Below is a small trained network, with its code and all its weights. Each question gives an input and a target symbol and asks what happens when units are switched off, that is, made to give their printed mean instead of their output.

import numpy as np


def w(rows, s, z=0):
    codes = np.array(rows[::2]) - 128.0
    scale = np.full(codes.shape[1], s)
    scale[-1] = z or s
    return codes * scale


def norm(h):
    return h / np.sqrt((h * h).mean(-1, keepdims=True) + 1e-5)


def softmax(a):
    e = np.exp(a - a.max(-1, keepdims=True))
    return e / e.sum(-1, keepdims=True)


def log_softmax(a):
    a = a - a.max(-1, keepdims=True)
    return a - np.log(np.exp(a).sum(-1, keepdims=True))


def net(x, mask):
    ids = ['ΓΔΞΠΣΦΨαβεηθμτω'.index(c) for c in x.split()]
    T = len(ids)
    res = E[ids] + P[:T]
    u = 0
    for l in range(3):
        r = norm(res)
        for j in range(2):
            rows = slice(4 * j, 4 * j + 4)
            q, k, v = (r @ M[l][rows].T for M in (Q, K, V))
            z = softmax(np.where(np.tri(T) > 0, q @ k.T / 4**0.5, -1e9)) @ v
            o = O[l][rows]
            res = res + np.where(mask[u + j], z, o[:, -1]) @ o[:, :-1]
        u += 2
    return log_softmax(norm(res)[-1] @ U[:, :-1].T + U[:, -1])


Q, K, V, O = {}, {}, {}, {}
E = w([
[48,115,161,218,127,167],'Γ',
[160,105,100,137,104,94],'Δ',
[143,98,142,55,207,35],'Ξ',
[121,135,138,141,140,55],'Π',
[144,110,111,49,159,113],'Σ',
[123,117,122,105,157,120],'Φ',
[114,98,109,90,104,107],'Ψ',
[225,40,129,153,183,212],'α',
[142,116,123,104,142,131],'β',
[116,75,150,111,142,79],'ε',
[19,39,123,21,136,235],'η',
[130,136,128,89,120,80],'θ',
[71,92,104,143,145,81],'μ',
[103,129,172,106,254,109],'τ',
[74,136,119,68,160,91],'ω',
],0.00081)
P = w([
[146,166,139,125,103,150],'0',
[120,105,110,4,158,83],'1',
[123,75,73,18,179,31],'2',
[148,232,39,234,137,186],'3',
[134,128,131,51,158,103],'4',
[138,66,106,65,189,43],'5',
[137,223,36,225,167,199],'6',
[134,130,135,64,159,110],'7',
[138,66,115,83,197,52],'8',
[132,217,38,220,175,211],'9',
[134,131,143,74,161,116],'10',
[140,63,120,98,200,55],'11',
],0.0012)
Q[0] = w([
[131,202,126,187,130,221],'L0H0',
[103,24,196,59,167,34],'L0H0',
[146,53,216,137,100,4],'L0H0',
[115,40,180,44,144,25],'L0H0',
[81,43,37,72,219,10],'L0H1',
[91,106,75,50,232,25],'L0H1',
[171,192,153,221,61,214],'L0H1',
[194,111,85,126,110,49],'L0H1',
],0.0037)
K[0] = w([
[113,181,226,172,113,172],'L0H0',
[141,82,24,109,184,104],'L0H0',
[158,113,9,140,125,71],'L0H0',
[137,73,3,90,163,97],'L0H0',
[62,74,86,71,166,100],'L0H1',
[90,98,103,58,204,97],'L0H1',
[173,141,145,201,86,138],'L0H1',
[174,80,108,86,65,71],'L0H1',
],0.0046)
V[0] = w([
[227,232,211,121,189,67],'L0H0',
[142,103,215,213,68,98],'L0H0',
[77,97,108,27,156,150],'L0H0',
[99,172,157,118,74,167],'L0H0',
[190,132,68,195,111,109],'L0H1',
[107,155,177,60,211,70],'L0H1',
[135,111,217,123,142,55],'L0H1',
[114,113,114,111,202,252],'L0H1',
],0.0011)
O[0] = w([
[75,10,141,198,156,110,166],'L0H0',
[167,105,148,66,221,113,27],'L0H0',
[122,180,110,232,67,167,225],'L0H0',
[102,130,195,141,171,114,87],'L0H0',
[108,116,149,75,189,130,72],'L0H1',
[127,127,122,210,49,180,254],'L0H1',
[163,138,144,154,105,183,160],'L0H1',
[91,140,114,78,34,95,127],'L0H1',
],0.0013,0.0012)
Q[1] = w([
[143,144,187,100,42,129],'L1H0',
[148,254,143,173,123,175],'L1H0',
[169,205,91,174,105,128],'L1H0',
[159,158,109,170,163,96],'L1H0',
[107,140,139,114,146,174],'L1H1',
[104,121,130,144,153,171],'L1H1',
[103,134,132,116,147,174],'L1H1',
[159,132,126,132,94,73],'L1H1',
],0.0077)
K[1] = w([
[166,169,4,101,63,30],'L1H0',
[168,182,229,134,88,21],'L1H0',
[230,183,222,168,30,97],'L1H0',
[206,236,231,226,153,184],'L1H0',
[129,144,109,67,205,196],'L1H1',
[135,99,121,142,198,201],'L1H1',
[125,147,88,88,213,210],'L1H1',
[130,137,157,145,33,37],'L1H1',
],0.0046)
V[1] = w([
[165,107,203,140,115,192],'L1H0',
[168,154,142,220,116,64],'L1H0',
[242,252,177,168,135,97],'L1H0',
[64,135,174,95,137,185],'L1H0',
[161,113,113,155,158,142],'L1H1',
[161,135,138,140,130,74],'L1H1',
[95,92,154,140,77,107],'L1H1',
[164,171,131,132,92,73],'L1H1',
],0.0024)
O[1] = w([
[89,43,146,105,121,237,48],'L1H0',
[73,107,23,87,150,159,54],'L1H0',
[43,148,82,32,113,222,2],'L1H0',
[81,93,254,173,144,148,121],'L1H0',
[117,182,188,163,98,152,109],'L1H1',
[103,114,185,90,84,147,140],'L1H1',
[156,140,82,46,141,100,132],'L1H1',
[84,53,185,81,100,87,140],'L1H1',
],0.0016,0.00091)
Q[2] = w([
[106,169,130,105,135,138],'L2H0',
[129,148,87,124,150,114],'L2H0',
[116,120,165,128,123,130],'L2H0',
[115,142,167,130,110,143],'L2H0',
[61,102,49,166,168,218],'L2H1',
[100,2,97,201,194,94],'L2H1',
[117,240,91,145,82,237],'L2H1',
[133,57,51,140,180,105],'L2H1',
],0.0079)
K[2] = w([
[135,64,118,93,121,125],'L2H0',
[81,101,153,101,141,180],'L2H0',
[162,108,147,138,118,84],'L2H0',
[166,91,101,119,99,99],'L2H0',
[42,38,154,63,130,202],'L2H1',
[115,42,199,253,214,151],'L2H1',
[82,136,138,10,27,170],'L2H1',
[151,84,176,185,244,192],'L2H1',
],0.0053)
V[2] = w([
[62,164,152,68,104,106],'L2H0',
[147,77,80,163,142,46],'L2H0',
[72,9,180,115,119,60],'L2H0',
[126,136,137,194,182,47],'L2H0',
[145,253,167,176,75,94],'L2H1',
[183,165,167,75,215,151],'L2H1',
[157,149,110,230,224,119],'L2H1',
[16,151,154,90,192,88],'L2H1',
],0.0025)
O[2] = w([
[167,140,94,151,127,197,110],'L2H0',
[122,122,181,73,99,147,253],'L2H0',
[79,107,156,120,127,218,219],'L2H0',
[150,62,187,84,105,141,203],'L2H0',
[69,191,124,158,134,187,36],'L2H1',
[205,183,121,9,231,173,143],'L2H1',
[91,117,59,164,192,141,152],'L2H1',
[39,153,177,98,141,1,152],'L2H1',
],0.0031,0.00056)
U = w([
[75,177,183,115,242,166,200],'Γ',
[226,220,143,39,170,130,53],'Δ',
[151,113,31,107,36,139,75],'Ξ',
[111,100,113,43,254,47,104],'Π',
[195,144,154,179,27,114,46],'Σ',
[188,15,234,182,123,49,59],'Φ',
[141,203,188,52,43,97,91],'Ψ',
[206,183,82,144,154,206,163],'α',
[125,86,227,63,95,208,233],'β',
[215,20,46,90,197,200,138],'ε',
[124,218,86,219,132,211,253],'η',
[43,117,77,19,71,157,214],'θ',
[54,247,145,121,155,78,110],'μ',
[32,67,54,243,172,109,143],'τ',
[35,151,170,209,69,120,54],'ω',
],0.008,0.0016)

Each question gives the input, a string of symbols that net reads in full, and the target symbol t.
The units are the heads (4 rows each of Q, K, V and O). Each row of codes is followed by its name. A weight is (code - 128) times the scale printed after its matrix; where a second scale follows, it is the last column's (O and U).
mask holds one flag per head, layer by layer. A switched-off head (its flag False) gives its mean, the last column of its rows in O, instead of its output. The means were averaged over made-up inputs and are rounded, as every weight is.
A unit's drop is (log p(t) with every unit on - log p(t) with that unit switched off) / (log p(t) with every unit on - log p(t) with every unit switched off).
The circuit of an input: a set's keep is (log p(t) with only the set's units on - log p(t) with every unit switched off) / (log p(t) with every unit on - log p(t) with every unit switched off). Starting from all 6 units, units are removed one at a time, each time the one whose removal leaves the highest keep (on an exact tie, the one counted first), for as long as the keep stays at least 0.8.
units of the circuit, in order: the units of the circuit, biggest drop first
most important unit: the unit with the biggest drop
heads that matter: for each layer, one digit per head in row order, 1 if its drop is at least 0.15 and else 0, layers parted by /
input Δ ε θ Γ ω Δ η η ω, target Φ: heads that matter : 01 / 10 / 10
input η Π η Π Ψ, target Σ: heads that matter : 10 / 11 / 01
input Ψ τ ε ε α Π τ ε θ Ψ Φ, target η: most important unit : L2H1
input Σ μ Π β, target Σ: units of the circuit, in order : L2H1, L0H0, L1H1, L1H0
input η Σ Φ τ β Γ Γ Δ, target Ξ: heads that matter : 10 / 11 / 11
input θ θ Ξ Ξ, target θ: units of the circuit, in order : L1H0, L2H1, L0H1
input Σ Ξ β η ε Ψ ω ω, target μ: units of the circuit, in order : L1H0, L2H1
input Π τ Σ ε, target Π: heads that matter : 11 / 10 / 01
input Π τ Γ Ξ μ Σ η τ Ξ Ξ, target Π: units of the circuit, in order : L0H0, L2H1, L1H0, L0H1
input ω Γ Σ ω Ψ Ψ Φ Σ Φ, target τ: heads that matter : 10 / 00 / 01
input Δ η η τ Ψ η β Ξ Φ Ψ Π, target θ: units of the circuit, in order : L1H0, L0H1
input Δ ω Ξ Δ, target Δ: heads that matter : 11 / 10 / 01
input τ ε Γ Φ β Γ τ, target τ: units of the circuit, in order : L0H0, L2H1
input Δ Φ η η Ξ α μ α Ξ, target ε: units of the circuit, in order : L2H1
input τ Δ η τ μ ε η, target τ: heads that matter : 11 / 11 / 01
input ε ε Π ω Π β Σ Δ ω Δ, target ε: heads that matter : 11 / 10 / 01
input β Ψ η, target Φ: heads that matter : 00 / 10 / 00
input ε Γ Ψ Δ Ξ ε, target τ: heads that matter : 11 / 11 / 01
input Ψ Σ η Ξ ε η η, target Ψ: heads that matter : 11 / 10 / 01
input β α Ψ, target ε: units of the circuit, in order : L2H1
input τ τ η ω, target τ: units of the circuit, in order : L1H0, L0H0, L2H1
input Φ β θ τ Γ ω α Δ, target Ξ: units of the circuit, in order : L2H1, L1H0
